Here is a tiny trained network, its code and every weight. The questions are about switching its units off for an input and a class, where a switched-off unit gives its printed mean instead of its output.

import numpy as np


def w(rows, s, z=0):
    codes = np.array(rows[::2]) - 128.0
    scale = np.full(codes.shape[1], s)
    scale[-1] = z or s
    return codes * scale


def norm(h):
    return h / np.sqrt((h * h).mean(-1, keepdims=True) + 1e-5)


def f(y):
    return np.maximum(y, 0)


def log_softmax(a):
    a = a - a.max(-1, keepdims=True)
    return a - np.log(np.exp(a).sum(-1, keepdims=True))


def net(x, mask):
    res = np.array(x, float).reshape(1, 2) / 4 @ E
    u = 0
    for l in range(2):
        y = f(norm(res) @ A[l][:, :-1].T + A[l][:, -1])
        res = res + np.where(mask[u : u + 4], y, B[l][:, -1]) @ B[l][:, :-1]
        u += 4
    return log_softmax(norm(res)[-1] @ U[:, :-1].T + U[:, -1])


A, B = {}, {}
E = w([
[167,138,103,4,63,145,85,130,87,59,110,112],'x0',
[139,148,122,152,125,189,37,135,171,175,99,120],'x1',
],0.011)
A[0] = w([
[23,31,56,177,208,173,133,12,195,246,208,155,153],'L0N0',
[141,133,32,71,120,255,7,103,180,172,84,126,92],'L0N1',
[191,201,129,38,14,181,10,110,170,103,78,53,7],'L0N2',
[133,71,86,143,167,170,26,30,205,122,209,86,2],'L0N3',
],0.0059,0.004)
B[0] = w([
[142,212,91,106,174,181,116,112,147,57,177,112,255],'L0N0',
[115,87,186,107,112,54,82,142,99,132,120,2,249],'L0N1',
[122,201,133,160,171,161,206,107,113,118,204,237,254],'L0N2',
[61,56,119,101,131,42,237,104,104,114,51,122,163],'L0N3',
],0.011,0.0091)
A[1] = w([
[128,113,109,108,123,132,83,89,141,74,139,1,176],'L1N0',
[18,66,96,250,207,115,121,84,192,169,129,145,149],'L1N1',
[204,225,222,48,43,201,40,229,240,216,31,217,1],'L1N2',
[47,120,146,163,159,70,209,108,110,143,96,140,209],'L1N3',
],0.011,0.0083)
B[1] = w([
[157,68,83,153,61,94,179,181,176,162,88,117,242],'L1N0',
[59,92,141,95,96,95,76,16,17,96,145,171,205],'L1N1',
[172,205,66,28,42,62,59,54,93,79,247,202,128],'L1N2',
[179,71,65,160,125,104,114,137,186,191,42,133,248],'L1N3',
],0.014,0.011)
U = w([
[115,27,112,59,53,58,122,95,93,142,62,149,199],'0',
[62,172,121,57,162,147,135,31,50,47,207,207,131],'1',
[170,131,79,158,122,152,193,161,181,151,111,152,197],'2',
[62,128,242,185,195,224,54,216,214,180,177,81,1],'3',
[67,181,191,205,213,223,23,214,192,223,186,64,1],'4',
[40,113,226,213,196,207,68,226,215,126,196,87,1],'5',
[10,203,214,221,191,198,40,193,186,201,184,61,1],'6',
],0.014,0.0083)

Each question gives the input, the list of numbers given to net, and the class t.
The units are the neurons (one row each of A and B). Each row of codes is followed by its name. A weight is (code - 128) times the scale printed after its matrix; where a second scale follows, it is the last column's (A, B and U).
mask holds one flag per neuron, layer by layer. A switched-off neuron (its flag False) gives its mean, the last column of its row in B, instead of its output. The means were averaged over made-up inputs and are rounded, as every weight is.
A unit's drop is (log p(t) with every unit on - log p(t) with that unit switched off) / (log p(t) with every unit on - log p(t) with every unit switched off).
The circuit of an input: a set's keep is (log p(t) with only the set's units on - log p(t) with every unit switched off) / (log p(t) with every unit on - log p(t) with every unit switched off). Starting from all 8 units, units are removed one at a time, each time the one whose removal leaves the highest keep (on an exact tie, the one counted first), for as long as the keep stays at least 0.8.
circuit, biggest first: the units of the circuit, biggest drop first
top k neurons: the k neurons with the biggest drops, biggest first
top k neurons in layer l: the k neurons of layer l with the biggest drops, biggest first
input [0,0], class 2: circuit, biggest first -> (L1N1)
input [5,2], class 1: top 2 neurons -> (L0N2; L1N0)
input [4,-1], class 1: top 3 neurons -> (L1N0; L0N3; L0N2)
input [7,-4], class 1: top 3 neurons -> (L0N1; L1N0; L1N3)
input [3,-2], class 2: top 3 neurons -> (L0N0; L1N1; L0N1)
input [-5,5], class 0: top 2 neurons -> (L0N2; L1N0)
input [-8,5], class 1: top 2 neurons -> (L1N1; L0N1)
input [-1,2], class 2: top 3 neurons -> (L1N1; L0N0; L1N0)
input [-4,4], class 0: top 2 neurons in layer 0 -> (L0N2; L0N3)
input [-6,8], class 0: top 3 neurons -> (L0N2; L1N1; L1N0)
input [7,4], class 1: top 2 neurons -> (L0N2; L1N3)
input [-6,4], class 1: top 2 neurons in layer 0 -> (L0N1; L0N0)
input [0,1], class 2: top 2 neurons in layer 1 -> (L1N1; L1N3)
input [-5,-4], class 1: top 3 neurons in layer 0 -> (L0N1; L0N0; L0N3)
input [-2,-2], class 2: top 2 neurons -> (L0N0; L0N2)
input [-7,8], class 0: top 4 neurons -> (L0N2; L1N1; L1N0; L0N3)
input [-1,-1], class 2: top neuron in layer 1 -> (L1N1)
input [3,-3], class 2: top 3 neurons -> (L1N1; L0N0; L0N1)
input [-2,1], class 2: top 2 neurons in layer 0 -> (L0N0; L0N2)
input [2,-2], class 2: top 3 neurons in layer 0 -> (L0N0; L0N1; L0N3)
input [-8,3], class 1: top 2 neurons in layer 0 -> (L0N1; L0N0)
input [-2,8], class 0: circuit, biggest first -> (L0N3)
input [-6,5], class 1: top 2 neurons in layer 1 -> (L1N1; L1N3)
input [3,0], class 2: top 2 neurons in layer 0 -> (L0N0; L0N2)
